Below are the code and all the weights of a small trained network. Each question names an input and a class and asks about switching units off, where a switched-off unit gives its printed mean instead of its output.

import numpy as np


def w(rows, s, z=0):
    codes = np.array(rows[::2]) - 128.0
    scale = np.full(codes.shape[1], s)
    scale[-1] = z or s
    return codes * scale


def norm(h):
    return h / np.sqrt((h * h).mean(-1, keepdims=True) + 1e-5)


def f(y):
    return np.maximum(y, 0)


def log_softmax(a):
    a = a - a.max(-1, keepdims=True)
    return a - np.log(np.exp(a).sum(-1, keepdims=True))


def net(x, mask):
    res = np.array(x, float).reshape(1, 6) / 4 @ E
    u = 0
    for l in range(2):
        y = f(norm(res) @ A[l][:, :-1].T + A[l][:, -1])
        res = res + np.where(mask[u : u + 15], y, B[l][:, -1]) @ B[l][:, :-1]
        u += 15
    return log_softmax(norm(res)[-1] @ U[:, :-1].T + U[:, -1])


A, B = {}, {}
E = w([
[37,142,48,142,95,124],'x0',
[142,220,104,76,173,159],'x1',
[129,127,127,129,127,125],'x2',
[50,141,227,157,159,204],'x3',
[117,160,173,113,103,45],'x4',
[141,156,154,113,1,193],'x5',
],0.0063)
A[0] = w([
[160,137,127,191,42,141,68],'L0N0',
[160,164,66,56,115,122,106],'L0N1',
[5,133,149,69,109,138,177],'L0N2',
[188,142,127,142,91,113,82],'L0N3',
[146,155,167,116,57,131,63],'L0N4',
[170,90,50,123,82,115,27],'L0N5',
[102,142,134,122,157,71,122],'L0N6',
[107,158,149,77,98,65,76],'L0N7',
[140,90,150,136,95,126,83],'L0N8',
[191,138,102,130,133,114,120],'L0N9',
[127,108,66,161,137,209,80],'L0N10',
[108,208,109,85,153,141,3],'L0N11',
[145,190,126,63,67,171,82],'L0N12',
[90,197,193,122,86,24,110],'L0N13',
[167,101,95,134,128,196,79],'L0N14',
],0.011,0.0062)
B[0] = w([
[38,94,106,98,159,119,185],'L0N0',
[117,173,156,148,93,117,213],'L0N1',
[145,162,92,219,117,116,254],'L0N2',
[118,148,186,165,58,143,163],'L0N3',
[54,116,114,88,194,156,181],'L0N4',
[131,169,155,151,67,141,190],'L0N5',
[45,108,100,126,183,174,198],'L0N6',
[204,89,69,114,115,196,173],'L0N7',
[60,126,164,129,135,85,154],'L0N8',
[129,144,176,61,104,122,186],'L0N9',
[204,94,72,124,145,191,191],'L0N10',
[176,240,140,51,179,102,159],'L0N11',
[29,118,119,81,164,134,206],'L0N12',
[229,64,65,122,141,254,238],'L0N13',
[201,97,106,79,144,175,170],'L0N14',
],0.0088,0.0054)
A[1] = w([
[90,108,128,158,112,157,84],'L1N0',
[149,94,253,72,153,141,45],'L1N1',
[124,111,119,130,198,84,49],'L1N2',
[138,161,89,111,118,198,131],'L1N3',
[119,179,102,184,99,96,73],'L1N4',
[159,112,77,143,133,172,54],'L1N5',
[115,53,155,137,102,139,164],'L1N6',
[142,94,141,188,95,107,50],'L1N7',
[208,134,61,118,145,25,91],'L1N8',
[114,132,173,204,149,152,49],'L1N9',
[109,67,107,149,106,95,85],'L1N10',
[127,181,161,191,183,153,3],'L1N11',
[135,156,146,118,42,161,251],'L1N12',
[127,129,92,85,75,72,28],'L1N13',
[143,155,158,97,143,131,68],'L1N14',
],0.015,0.0023)
B[1] = w([
[146,114,130,115,159,104,179],'L1N0',
[125,139,1,216,80,75,193],'L1N1',
[28,99,114,96,113,168,169],'L1N2',
[142,97,174,133,158,45,254],'L1N3',
[140,138,84,177,86,81,161],'L1N4',
[157,101,125,94,87,74,225],'L1N5',
[139,213,145,51,188,117,185],'L1N6',
[152,207,135,102,148,99,152],'L1N7',
[112,102,180,165,114,197,185],'L1N8',
[165,119,173,93,87,183,174],'L1N9',
[135,223,128,73,160,122,165],'L1N10',
[139,115,178,105,50,150,184],'L1N11',
[105,75,142,182,190,165,203],'L1N12',
[160,141,199,207,129,211,159],'L1N13',
[91,183,119,120,129,88,153],'L1N14',
],0.0093)
U = w([
[239,62,96,103,152,184,123],'0',
[169,140,228,199,57,208,123],'1',
[34,76,104,112,156,175,119],'2',
[155,150,33,205,83,92,132],'3',
[165,247,143,72,155,109,110],'4',
[152,124,120,136,113,125,215],'5',
[125,96,155,100,47,64,66],'6',
[99,92,175,80,16,46,2],'7',
],0.015,0.017)

Each question gives the input, the list of numbers given to net, and the class t.
The units are the neurons (one row each of A and B). Each row of codes is followed by its name. A weight is (code - 128) times the scale printed after its matrix; where a second scale follows, it is the last column's (A, B and U).
mask holds one flag per neuron, layer by layer. A switched-off neuron (its flag False) gives its mean, the last column of its row in B, instead of its output. The means were averaged over made-up inputs and are rounded, as every weight is.
A unit's drop is (log p(t) with every unit on - log p(t) with that unit switched off) / (log p(t) with every unit on - log p(t) with every unit switched off).
The circuit of an input: a set's keep is (log p(t) with only the set's units on - log p(t) with every unit switched off) / (log p(t) with every unit on - log p(t) with every unit switched off). Starting from the 12 units with the biggest drops (on a tie, the unit counted first), units are removed one at a time, each time the one whose removal leaves the highest keep (on an exact tie, the one counted first), for as long as the keep stays at least 0.8.
circuit, biggest first: the units of the circuit, biggest drop first
top k neurons: the k neurons with the biggest drops, biggest first
k most important neurons of layer l: the k neurons of layer l with the biggest drops, biggest first
input [0,1,-4,0,-7,8], class 2: circuit, biggest first => (L0N12)
input [-5,4,2,8,-2,-7], class 1: 3 most important neurons of layer 0 => (L0N12 L0N0 L0N4)
input [-8,-8,1,-6,0,-6], class 3: 3 most important neurons of layer 1 => (L1N1 L1N9 L1N3)
input [-6,1,3,5,-2,-7], class 2: top 2 neurons => (L1N2 L0N2)
input [4,8,3,1,-4,-6], class 4: 3 most important neurons of layer 1 => (L1N12 L1N1 L1N11)
input [-8,3,-5,4,-7,3], class 3: top 2 neurons => (L1N1 L0N13)
input [8,6,0,3,-8,5], class 0: 2 most important neurons of layer 1 => (L1N1 L1N3)
input [-4,-6,-4,-5,0,-1], class 4: circuit, biggest first => (L1N6 L1N10)
input [5,3,-5,-8,8,-4], class 0: 2 most important neurons of layer 0 => (L0N13 L0N7)
input [-7,5,-2,4,-4,-5], class 3: circuit, biggest first => (L1N1 L0N2 L0N13)
input [5,4,7,7,6,-1], class 1: top 3 neurons => (L0N2 L1N11 L1N1)
input [-7,1,-5,2,1,8], class 2: top 2 neurons => (L0N12 L0N4)
input [-4,5,-3,7,-6,-3], class 1: top 3 neurons => (L1N11 L0N13 L0N7)
input [-7,-3,-4,-8,6,6], class 1: top neuron => (L1N13)
input [-8,-8,-4,5,7,-4], class 3: top 2 neurons => (L1N1 L0N2)
input [-5,4,1,3,-2,6], class 2: circuit, biggest first => (L0N12 L0N4)
input [6,0,-4,-6,0,4], class 1: circuit, biggest first => (L1N13 L1N1)
input [8,-6,6,8,1,-2], class 1: circuit, biggest first => (L1N9 L0N2)
input [-3,-6,-6,-6,3,4], class 1: top 3 neurons => (L1N13 L0N5 L1N12)
input [-4,3,7,-2,7,7], class 0: top 3 neurons => (L0N13 L0N7 L1N2)
input [4,8,1,0,4,-8], class 2: circuit, biggest first => (L1N2)
input [-8,-6,3,1,-5,-6], class 3: circuit, biggest first => (L1N1 L0N13)
input [4,-5,-4,-4,0,4], class 4: 2 most important neurons of layer 1 => (L1N10 L1N6)
input [-4,4,-3,5,-6,5], class 0: 2 most important neurons of layer 0 => (L0N14 L0N10)
input [8,2,4,2,-6,2], class 3: top 2 neurons => (L0N2 L0N13)
input [0,4,0,8,-8,-1], class 0: top 3 neurons => (L0N10 L0N14 L0N1)
input [4,-2,-1,-8,7,1], class 1: circuit, biggest first => (L1N13)
input [1,0,6,-8,5,3], class 1: top 2 neurons => (L1N13 L0N1)
input [5,4,5,4,-2,-2], class 3: 2 most important neurons of layer 1 => (L1N4 L1N13)
input [-4,-3,-5,1,-5,-7], class 2: top 2 neurons => (L1N2 L0N13)
